Here is a tiny trained network, its code and every weight. The questions are about switching its units off for an input and a target symbol, where a switched-off unit gives its printed mean instead of its output.

import numpy as np


def w(rows, s, z=0):
    codes = np.array(rows[::2]) - 128.0
    scale = np.full(codes.shape[1], s)
    scale[-1] = z or s
    return codes * scale


def f(y):
    return np.maximum(y, 0)


def softmax(a):
    e = np.exp(a - a.max(-1, keepdims=True))
    return e / e.sum(-1, keepdims=True)


def log_softmax(a):
    a = a - a.max(-1, keepdims=True)
    return a - np.log(np.exp(a).sum(-1, keepdims=True))


def net(x, mask):
    ids = ['δζημξφω'.index(c) for c in x.split()]
    T = len(ids)
    res = E[ids] + P[:T]
    r = res
    for j in range(3):
        rows = slice(2 * j, 2 * j + 2)
        q, k, v = (r @ M[0][rows].T for M in (Q, K, V))
        z = softmax(np.where(np.tri(T) > 0, q @ k.T / 2**0.5, -1e9)) @ v
        o = O[0][rows]
        res = res + np.where(mask[j], z, o[:, -1]) @ o[:, :-1]
    y = f(res @ A[0][:, :-1].T + A[0][:, -1])
    res = res + np.where(mask[3:7], y, B[0][:, -1]) @ B[0][:, :-1]
    return log_softmax(res[-1] @ U[:, :-1].T + U[:, -1])


Q, K, V, O, A, B = {}, {}, {}, {}, {}, {}
E = w([
[81,147,98,144,64,215],'δ',
[137,125,87,171,18,96],'ζ',
[98,208,97,153,105,133],'η',
[99,70,102,119,137,124],'μ',
[195,168,96,123,148,217],'ξ',
[207,123,101,85,50,122],'φ',
[250,179,93,188,119,57],'ω',
],0.013)
P = w([
[85,101,207,154,168,162],'0',
[175,141,93,115,71,147],'1',
[179,146,81,105,53,165],'2',
[176,157,95,106,69,148],'3',
[190,155,89,112,59,148],'4',
[192,155,78,101,51,141],'5',
[209,154,94,121,65,137],'6',
[203,166,91,121,57,154],'7',
[242,162,87,135,53,140],'8',
[254,147,82,151,46,160],'9',
[201,183,79,101,62,193],'10',
],0.0067)
Q[0] = w([
[66,77,174,136,192,113],'head 0',
[190,193,7,122,2,179],'head 0',
[78,136,98,133,75,154],'head 1',
[136,108,106,80,91,167],'head 1',
[68,69,209,115,204,88],'head 2',
[139,193,112,120,132,143],'head 2',
],0.012)
K[0] = w([
[188,206,88,122,57,161],'head 0',
[86,8,159,109,194,89],'head 0',
[179,110,59,155,54,79],'head 1',
[227,202,136,154,131,88],'head 1',
[172,177,2,78,47,126],'head 2',
[109,133,142,160,163,168],'head 2',
],0.0095)
V[0] = w([
[53,208,94,222,140,130],'head 0',
[183,231,162,118,234,139],'head 0',
[119,134,158,134,179,120],'head 1',
[161,140,128,204,139,98],'head 1',
[43,129,154,98,101,130],'head 2',
[154,149,107,159,111,9],'head 2',
],0.011)
O[0] = w([
[71,150,15,183,155,105,66],'head 0',
[98,118,93,149,26,193,70],'head 0',
[104,136,57,157,84,99,2],'head 1',
[149,155,119,166,177,71,176],'head 1',
[94,112,122,59,171,127,79],'head 2',
[101,253,152,144,127,129,52],'head 2',
],0.012,0.0057)
A[0] = w([
[120,127,11,147,152,106,148],'neuron 0',
[137,138,98,136,199,67,121],'neuron 1',
[143,109,151,117,136,123,103],'neuron 2',
[105,59,74,83,205,91,2],'neuron 3',
],0.012,0.0047)
B[0] = w([
[43,98,167,26,38,116,209],'neuron 0',
[107,134,50,200,122,15,231],'neuron 1',
[69,189,150,116,119,130,253],'neuron 2',
[2,125,233,243,118,147,205],'neuron 3',
],0.008,0.005)
U = w([
[52,103,175,187,122,138,58],'δ',
[162,161,253,64,150,158,195],'ζ',
[183,24,46,181,76,189,69],'η',
[114,108,69,129,231,191,218],'μ',
[104,236,116,204,55,176,1],'ξ',
[159,130,36,175,213,74,199],'φ',
[64,176,45,19,101,132,79],'ω',
],0.004,0.0028)

Each question gives the input, a string of symbols that net reads in full, and the target symbol t.
The units are the heads (2 rows each of Q, K, V and O) and the neurons (one row each of A and B). Each row of codes is followed by its name. A weight is (code - 128) times the scale printed after its matrix; where a second scale follows, it is the last column's (O, A, B and U).
mask holds one flag per unit, heads first, then neurons. A switched-off unit (its flag False) gives its mean, the last column of its rows in O or B, instead of its output. The means were averaged over made-up inputs and are rounded, as every weight is.
A unit's drop is (log p(t) with every unit on - log p(t) with that unit switched off) / (log p(t) with every unit on - log p(t) with every unit switched off).
The circuit of an input: a set's keep is (log p(t) with only the set's units on - log p(t) with every unit switched off) / (log p(t) with every unit on - log p(t) with every unit switched off). Starting from all 7 units, units are removed one at a time, each time the one whose removal leaves the highest keep (on an exact tie, the one counted first), for as long as the keep stays at least 0.8.
units of the circuit, in order: the units of the circuit, biggest drop first
most important unit: the unit with the biggest drop
k most important neurons: the k neurons with the biggest drops, biggest first
heads that matter: for each layer, one digit per head in row order, 1 if its drop is at least 0.15 and else 0, layers parted by /
drop of u: that unit's drop, to one decimal
input δ φ η ω, target δ: heads that matter	101
input ξ η φ ξ φ δ, target η: units of the circuit, in order	[head 0; head 2]
input η φ ω, target ω: heads that matter	100
input η ξ δ ω ξ, target ω: heads that matter	100
input φ φ μ ω φ ω φ ω φ, target φ: most important unit	head 1
input ζ φ μ η ω ω μ, target φ: units of the circuit, in order	[head 0; neuron 1; head 1]
input δ ω ω ζ η ξ ξ, target δ: units of the circuit, in order	[neuron 3; head 2; head 0]
input ζ ζ ω φ μ δ ξ ζ μ, target φ: 3 most important neurons	[neuron 1; neuron 0; neuron 3]
input ζ ω ω, target φ: heads that matter	100
input μ ξ ω φ ω φ ξ ω ξ, target φ: heads that matter	110
input η φ φ φ φ δ η ξ ζ, target ω: units of the circuit, in order	[head 0; neuron 0]
input φ φ ω ξ δ ω ξ φ φ ω, target ζ: heads that matter	100
input φ φ ξ μ ω ω δ ζ, target φ: 3 most important neurons	[neuron 1; neuron 0; neuron 3]
input δ φ ζ, target δ: 2 most important neurons	[neuron 3; neuron 0]
input δ φ ω ξ φ φ ω ω φ, target δ: most important neuron	[neuron 3]
input μ ζ ω ξ δ η ω ξ δ, target φ: 2 most important neurons	[neuron 1; neuron 0]
input ξ ω ξ η φ φ ξ, target η: drop of neuron 1	0.0
input ξ ξ ζ, target η: drop of head 0	0.4
input η φ ξ ζ ξ, target ω: drop of head 2	0.1
